What each symbol does to the items:
z650: λ>z541, χ>z249, π>z503, ρ>z65, ω>z167
z607: λ>z849, χ>z344, π>z166, ρ>z380, ω>z81
z637: λ>z439, χ>z380, π>z849, ρ>z328, ω>z882
z496: λ>z554, χ>z587, π>z672, ρ>z43, ω>z928
z328: λ>z431, χ>z177, π>z518, ρ>z270, ω>z849
z541: λ>z396, χ>z379, π>z36, ρ>z20, ω>z65
z748: λ>z302, χ>z861, π>z792, ρ>z373, ω>z204
z804: λ>z537, χ>z270, π>z431, ρ>z341, ω>z439
z537: λ>z221, χ>z92, π>z549, ρ>z570, ω>z341
z672: λ>z746, χ>z923, π>z981, ρ>z332, ω>z587
z36: λ>z562, χ>z928, π>z496, ρ>z794, ω>z379
z380: λ>z518, χ>z804, π>z599, ρ>z177, ω>z166
z323: λ>z661, χ>z748, π>z725, ρ>z458, ω>z75
z562: λ>z923, χ>z43, π>z554, ρ>z451, ω>z794
z981: λ>z83, χ>z561, π>z939, ρ>z763, ω>z923
z92: λ>z666, χ>z75, π>z323, ρ>z480, ω>z626
z43: λ>z91, χ>z981, π>z332, ρ>z746, ω>z672
z183: λ>z496, χ>z396, π>z171, ρ>z928, ω>z329
z792: λ>z650, χ>z478, π>z471, ρ>z167, ω>z861
z861: λ>z167, χ>z330, π>z478, ρ>z471, ω>z661
z842: λ>z544, χ>z607, π>z882, ρ>z637, ω>z83
z599: λ>z184, χ>z431, π>z341, ρ>z537, ω>z804
z763: λ>z882, χ>z854, π>z81, ρ>z607, ω>z939
z204: λ>z373, χ>z661, π>z861, ρ>z792, ω>z666
z661: λ>z471, χ>z302, π>z330, ρ>z478, ω>z458
z65: λ>z20, χ>z183, π>z379, ρ>z36, ω>z503
z330: λ>z453, χ>z650, π>z163, ρ>z115, ω>z302
z939: λ>z607, χ>z94, π>z854, ρ>z81, ω>z561
z83: λ>z637, χ>z81, π>z607, ρ>z882, ω>z763
z561: λ>z81, χ>z842, π>z94, ρ>z854, ω>z91
z640: λ>z323, χ>z570, π>z221, ρ>z75, ω>z184
z166: λ>z177, χ>z439, π>z804, ρ>z599, ω>z344
z458: λ>z478, χ>z373, π>z302, ρ>z330, ω>z725
z329: λ>z928, χ>z20, π>z396, ρ>z171, ω>z187
z471: λ>z503, χ>z115, π>z453, ρ>z249, ω>z478
z451: λ>z939, χ>z746, π>z91, ρ>z561, ω>z554
z221: λ>z725, χ>z666, π>z204, ρ>z748, ω>z570
z167: λ>z65, χ>z453, π>z249, ρ>z503, ω>z471
z554: λ>z561, χ>z332, π>z746, ρ>z91, ω>z43
z94: λ>z344, χ>z882, π>z637, ρ>z544, ω>z842
z746: λ>z94, χ>z763, π>z83, ρ>z842, ω>z332
z171: λ>z672, χ>z562, π>z708, ρ>z587, ω>z396
z431: λ>z549, χ>z640, π>z626, ρ>z92, ω>z270
z794: λ>z451, χ>z672, π>z43, ρ>z554, ω>z496
z478: λ>z249, χ>z163, π>z115, ρ>z453, ω>z330
z187: λ>z171, χ>z36, π>z20, ρ>z396, ω>z541
z396: λ>z587, χ>z794, π>z562, ρ>z708, ω>z20
z544: λ>z804, χ>z849, π>z328, ρ>z439, ω>z637
z708: λ>z981, χ>z554, π>z451, ρ>z923, ω>z562
z81: λ>z380, χ>z544, π>z344, ρ>z166, ω>z854
z20: λ>z708, χ>z496, π>z794, ρ>z562, ω>z36
z503: λ>z36, χ>z329, π>z183, ρ>z379, ω>z249
z849: λ>z270, χ>z599, π>z177, ρ>z518, ω>z380
z587: λ>z332, χ>z451, π>z923, ρ>z981, ω>z708
z882: λ>z328, χ>z166, π>z380, ρ>z849, ω>z607
z75: λ>z458, χ>z204, π>z748, ρ>z725, ω>z221
z373: λ>z163, χ>z471, π>z167, ρ>z650, ω>z792
z570: λ>z748, χ>z480, π>z666, ρ>z204, ω>z549
z854: λ>z166, χ>z637, π>z544, ρ>z344, ω>z94
z379: λ>z794, χ>z171, π>z928, ρ>z496, ω>z183
z341: λ>z570, χ>z626, π>z92, ρ>z549, ω>z431
z302: λ>z115, χ>z167, π>z650, ρ>z163, ω>z373
z928: λ>z43, χ>z708, π>z587, ρ>z672, ω>z171
z184: λ>z75, χ>z549, π>z570, ρ>z221, ω>z537
z115: λ>z329, χ>z65, π>z541, ρ>z187, ω>z163
z91: λ>z854, χ>z83, π>z842, ρ>z94, ω>z746
z270: λ>z92, χ>z184, π>z640, ρ>z626, ω>z518
z332: λ>z842, χ>z939, π>z763, ρ>z83, ω>z981
z725: λ>z330, χ>z792, π>z373, ρ>z302, ω>z748
z344: λ>z599, χ>z328, π>z439, ρ>z804, ω>z544
z163: λ>z187, χ>z503, π>z65, ρ>z541, ω>z650
z177: λ>z640, χ>z341, π>z537, ρ>z184, ω>z599
z626: λ>z480, χ>z221, π>z75, ρ>z323, ω>z640
z666: λ>z792, χ>z458, π>z661, ρ>z861, ω>z480
z923: λ>z763, χ>z91, π>z561, ρ>z939, ω>z451
z518: λ>z626, χ>z537, π>z184, ρ>z640, ω>z177
z453: λ>z183, χ>z541, π>z187, ρ>z329, ω>z115
z249: λ>z379, χ>z187, π>z329, ρ>z183, ω>z453
z439: λ>z341, χ>z518, π>z270, ρ>z431, ω>z328
z480: λ>z861, χ>z725, π>z458, ρ>z661, ω>z323
z549: λ>z204, χ>z323, π>z480, ρ>z666, ω>z92

The rows follow the links: the fewer symbols apart two items are, the more alike their rows tend to be.

Each row is also shifted at random along 6 hidden directions that mean nothing.

Known rows, each with its item:
-239,-13,-113,145,65,37,-68,0,-104,-74,-2,-54,-71,64,77,-123,-243,-68,-58,-127,27,-261,-7,132,8,-80,-45,7,-102,24,37,53,-15,-61,78,-3,-90,5,-93,17,117,55,-71,-99,-146,78,32,112; item z328
-204,17,-19,-168,0,-28,-85,-31,46,43,58,-23,113,-129,-1,31,60,-8,30,139,-22,141,0,-41,-67,10,-70,-16,83,-46,-27,-101,-4,-42,-35,125,21,-58,-26,30,-66,-2,-19,3,210,71,106,-105; item z171
157,6,-123,191,-15,59,-71,11,-101,-70,-75,-61,-94,46,89,-68,-134,-40,-116,-127,49,11,33,173,-29,-11,-54,-4,-124,85,14,109,4,-68,81,-79,-84,-57,-139,-107,48,-91,-123,-32,-162,-17,-5,52; item z804
7,24,-46,72,38,-52,19,26,-13,-3,-86,18,-75,189,96,-7,42,39,-177,-51,-10,143,-65,12,-11,-9,32,-4,-128,-23,-30,165,-6,-19,-60,-233,-36,-38,48,-2,87,-169,-74,299,-242,-122,-178,10; item z570
-172,0,-78,-167,23,-72,-68,-74,46,-110,106,25,144,-76,100,-107,-2,-48,-20,85,-40,11,-53,-104,36,-124,-52,102,141,-99,-144,-165,-11,27,-21,54,-48,44,-24,171,147,38,47,215,83,-52,45,-94; item z562
-7,-59,-107,-63,7,-55,-69,-71,118,-95,33,8,102,-68,174,-129,34,-69,-114,17,26,34,74,-60,63,-93,-116,24,83,-107,-111,-210,-20,5,89,-37,15,13,-27,59,93,-2,24,111,47,-113,-107,-48; item z672
26,76,175,-69,13,-22,120,94,51,253,22,123,103,-35,-63,115,70,13,-111,118,-123,36,-57,-220,-148,131,116,-186,-2,-81,-94,-61,-60,-41,12,33,115,-46,28,24,-91,22,52,-68,-17,39,-91,-75; item z453
-212,-25,-184,5,85,-62,-48,1,-48,124,-119,-102,-34,-71,186,-97,-76,47,27,6,106,71,105,82,-2,49,-29,145,-112,-15,-27,20,24,-32,81,-104,-27,-54,-211,-107,148,-83,18,-243,142,-39,84,135; item z854
376,-66,-57,167,-74,55,46,-131,-102,-61,-126,-79,-111,80,-132,60,-76,136,29,-94,66,-44,43,146,-60,-14,7,9,-75,123,89,46,35,-41,-12,-33,-103,37,14,-19,50,7,17,45,-30,104,78,112; item z177
-187,-34,-96,54,50,-47,81,-85,-64,-43,-2,51,-148,6,-77,-87,-149,2,25,58,91,22,-24,83,-78,-37,33,27,45,50,-59,-29,8,118,126,-79,-158,104,-117,-19,171,61,-57,-65,37,75,49,125; item z544
9,21,-55,152,68,80,23,-121,-15,-43,-130,-165,-138,104,-108,110,-27,177,-7,-180,20,11,56,91,-142,-5,-12,-54,-112,89,146,92,10,-79,-79,-10,-29,-21,127,-74,-59,-89,-40,32,85,222,86,62; item z270
-37,41,73,-128,29,-70,-10,82,188,78,-41,17,57,91,2,87,150,73,52,85,24,78,-16,-101,52,4,36,35,-2,-90,54,25,41,-16,-83,-110,98,-40,171,51,-81,-94,-54,140,34,-12,-34,-24; item z471
254,67,-85,-67,7,-37,-48,67,69,-94,137,7,31,-145,224,-203,-61,-139,-135,36,-35,21,54,-78,40,-74,-75,-43,126,-126,-128,-169,-51,68,86,41,36,-55,-74,9,64,-61,-109,-126,88,-38,-103,-69; item z587
101,-3,145,52,-127,17,54,40,-67,-52,13,136,-52,79,-158,123,115,-74,-27,48,26,163,-71,64,13,109,59,-71,-21,84,38,168,30,19,-47,-40,-47,7,44,-28,-162,11,-105,182,-236,-79,-82,-84; item z748
-130,82,153,-126,47,-40,32,179,193,103,59,56,-3,35,-35,23,50,-72,125,129,-50,-58,3,-109,81,34,78,-15,53,-99,50,29,18,93,36,-29,172,-19,129,72,-112,-24,-139,-163,69,26,-30,-11; item z650
-187,59,-66,-14,104,-40,14,57,-116,-16,5,2,-103,169,22,-33,-68,4,-35,-51,-61,14,-122,34,4,-42,107,17,-91,18,0,180,-28,7,-148,-131,-125,-24,38,20,133,-92,-87,157,-152,-5,10,11; item z626
202,-49,-207,12,-39,-25,-49,-111,-138,-69,-28,-80,-18,-87,133,-99,-77,14,-17,-32,48,96,31,101,-35,-34,-72,110,2,22,-60,-66,7,-35,-4,-21,-143,-5,-167,-45,135,-39,15,28,104,-39,72,-27; item z842
115,92,95,-17,-27,50,-55,111,-33,-41,96,-34,43,78,-21,75,66,-16,21,-106,-129,-86,-112,-30,79,-23,76,-34,-30,14,103,140,-30,-53,-196,87,51,-83,135,44,-82,-35,-30,114,-107,-21,21,-114; item z861
-47,-50,-84,127,-29,34,-44,-65,-51,-46,-130,-74,-112,58,0,32,19,17,15,-43,109,134,53,216,31,33,-48,36,-111,113,105,167,75,-34,3,-116,-89,-25,-95,-128,-33,-101,-90,38,-93,-32,29,43; item z518
221,77,-36,-168,-75,-66,-49,38,-30,-90,178,86,88,-148,52,-125,19,-149,-87,181,-20,295,-60,-36,-21,-4,-11,-11,154,-78,-147,-91,-3,47,-37,80,-84,-41,-105,-16,0,-32,-125,13,122,-69,21,-205; item z496
-45,-82,-17,8,-61,27,2,-136,-153,-66,76,-16,48,-145,-77,-21,-46,-14,109,-27,6,-111,14,24,-17,-11,-6,84,75,104,-70,-115,-6,16,32,177,-75,90,-133,-8,88,199,232,-155,105,-65,138,27; item z561
-30,-59,-56,18,-44,41,-5,-132,-152,-11,40,5,42,-148,-56,-10,-124,-3,-43,22,9,22,0,63,-143,10,-67,-33,61,52,-69,-157,-17,-71,81,182,-103,3,-166,-22,58,112,69,-69,117,100,140,-18; item z91
292,-57,-56,194,-69,79,28,-106,-108,-20,-134,-72,-107,33,-28,42,-40,116,-53,-172,57,-9,56,119,-74,27,0,-33,-120,93,53,48,24,-73,27,-43,-49,-24,-51,-101,26,-10,54,14,-76,7,-2,84; item z599
10,0,89,-102,-73,-16,-97,88,74,-73,132,108,160,-18,4,-26,-63,-160,32,85,-83,-224,-90,-70,83,-102,-76,-16,62,-88,-24,-69,-29,-23,41,144,70,30,34,196,-24,114,-61,141,-137,-5,4,-58; item z65
201,34,38,-69,-114,6,-158,4,145,-164,68,6,87,-94,70,-25,157,-117,-27,65,41,237,73,57,49,-25,-146,-48,114,-45,34,-86,32,-20,-9,85,60,-79,27,-39,-216,-55,-153,85,102,-27,-42,-174; item z36
90,87,64,-44,-106,2,-89,149,-110,-95,115,121,7,68,5,1,54,-206,-26,49,-56,164,-131,90,127,35,12,17,-22,64,19,235,22,-14,-112,1,-74,-93,-45,-15,-109,-47,-170,193,-263,-133,-9,-188; item z661
-55,73,-13,-29,60,-33,69,87,-185,35,55,9,-153,103,-66,-36,-90,-29,115,32,-15,27,-140,64,-12,36,147,54,-62,65,32,206,18,95,-98,-71,-112,-13,-65,-33,79,-27,-108,-148,-35,20,93,64; item z184

Start here and follow the symbols in turn, left to right. Where do you end up?
Answer with the item's name.
-103,97,-35,21,130,16,85,6,-162,97,-48,-52,-122,146,-34,73,18,116,-64,-99,-64,92,-88,-52,-91,94,168,-33,-144,62,12,141,-47,-17,-191,-120,-63,-58,18,-97,87,-101,17,14,-28,22,11,-10
χ λ χ χ => z330
-70,70,174,-104,-14,-49,101,170,131,182,44,155,4,-37,-30,64,185,-57,16,119,-25,150,-5,-127,72,175,100,-53,57,-57,-48,38,-3,114,7,-69,156,-55,39,-49,-181,-38,8,-167,-19,-177,-153,-54
ω χ ρ ω => z329
188,-56,-112,44,-21,10,5,-212,-169,72,-90,-141,71,-92,49,25,9,155,-62,-102,-20,21,49,-9,-153,18,19,14,-37,34,-78,-141,-28,-130,-75,54,-64,0,-101,-62,163,18,271,-29,162,7,99,7
χ ρ λ π => z537
117,-1,-67,16,8,56,-3,-128,-149,-156,103,-123,19,-101,31,-102,-13,8,61,-205,-39,-152,45,-13,44,-90,-6,33,69,61,14,-112,-38,40,-66,160,-19,45,-8,-38,94,92,205,-139,158,-29,87,-24
λ λ ρ χ => z184
207,29,-22,43,11,-52,112,71,-98,119,-56,36,-91,167,-22,-9,-81,49,28,32,-5,-45,-118,-18,14,8,138,41,-118,10,-16,131,3,22,-54,-147,-56,33,-9,47,176,-29,-2,56,-169,-35,8,127
ρ λ χ => z478
137,4,10,-78,24,-23,47,-51,9,20,60,-8,100,-117,129,-80,110,-7,-90,-47,-70,32,63,-200,-9,-17,-5,-24,69,-100,-171,-191,-87,41,-27,46,83,3,24,-10,70,-7,224,-55,141,-141,-119,-69
ω π χ => z332
-72,-34,-90,86,106,-4,137,-165,5,-8,-54,-63,-143,-26,0,-26,42,146,-18,-85,72,91,117,-5,-90,25,55,1,9,57,-25,-65,-1,75,36,-119,-39,79,33,-99,78,-24,106,-117,180,37,-58,117
ρ ρ π λ => z75
-216,-65,-199,-19,34,-19,-111,-41,-6,-122,-9,-118,-31,-33,198,-145,18,-33,52,-77,121,36,99,122,144,-61,-98,173,-1,13,5,-2,70,22,-16,-83,-53,-2,-108,-75,122,-70,57,-44,78,-155,31,35
π χ λ ρ => z640
-42,10,56,-69,-67,-27,-161,176,122,131,-2,-6,183,-115,126,4,-54,-115,51,130,-10,-157,30,2,96,-2,-145,16,-9,-119,50,-32,29,-112,108,119,150,-104,-77,86,-106,48,-57,-115,-30,-5,41,-3
ρ π χ χ => z332
40,-152,50,-105,-207,-66,-124,-6,95,27,-45,93,214,-99,53,76,127,-100,87,200,84,85,14,40,117,17,-159,153,57,-18,-11,-40,92,-81,63,22,23,9,-81,112,-91,62,52,250,-96,-167,44,-83
λ λ χ => z332
-65,-9,-96,-174,28,-77,-14,-103,-19,-1,50,15,149,-66,76,-25,41,38,-115,82,-55,174,-74,-106,-131,-48,-44,-5,73,-77,-143,-171,-69,-72,-62,72,-71,-16,-37,68,88,13,98,256,126,1,34,-163
ρ λ χ ω => z83
69,47,16,108,35,88,57,-13,-63,-120,-20,-76,-189,78,-77,54,132,69,59,-179,32,83,74,86,21,61,59,-21,-36,133,114,158,23,84,-102,-60,-28,24,98,-208,-94,-68,-6,-146,45,0,-19,24
χ π ρ χ => z861
-174,-8,156,-2,-50,49,-24,116,-30,-81,87,58,-33,98,-140,84,41,-90,120,-10,-14,-63,-92,50,121,19,27,10,2,78,109,178,48,40,-60,34,11,21,81,24,-130,75,-45,82,-202,-72,2,-44
π ρ λ => z541
63,-5,47,-161,-17,-90,10,135,106,378,-139,-1,83,69,-35,133,-42,109,181,249,4,-68,-70,-94,-20,80,92,78,-97,-121,53,83,83,-76,-21,-84,94,-59,10,136,-4,-3,5,-69,33,85,161,112
λ ρ χ => z396
79,-27,100,-42,-114,-5,-49,102,53,128,26,87,166,-82,87,22,107,-96,-69,67,-46,5,-10,-77,84,76,-48,-7,2,-60,-65,-37,-31,-70,29,67,116,-43,-78,24,-109,35,104,27,-156,-200,-105,-108
ρ ρ ω λ => z451
106,-23,43,66,-3,-29,81,48,78,40,-105,75,-102,146,-66,45,-10,60,38,17,58,-96,-19,7,46,9,53,20,-82,-13,34,108,60,27,33,-167,21,47,66,68,44,-14,-42,109,-195,-22,-62,143
ρ ρ ρ => z163
23,-30,-40,126,57,39,154,-177,-142,-98,29,20,-133,38,-112,-50,-92,85,-66,-126,-12,-48,-11,16,-133,-46,84,-83,41,108,-86,-63,-76,72,34,-12,-128,132,22,-43,140,91,104,39,-31,41,-61,66
λ λ χ π => z666
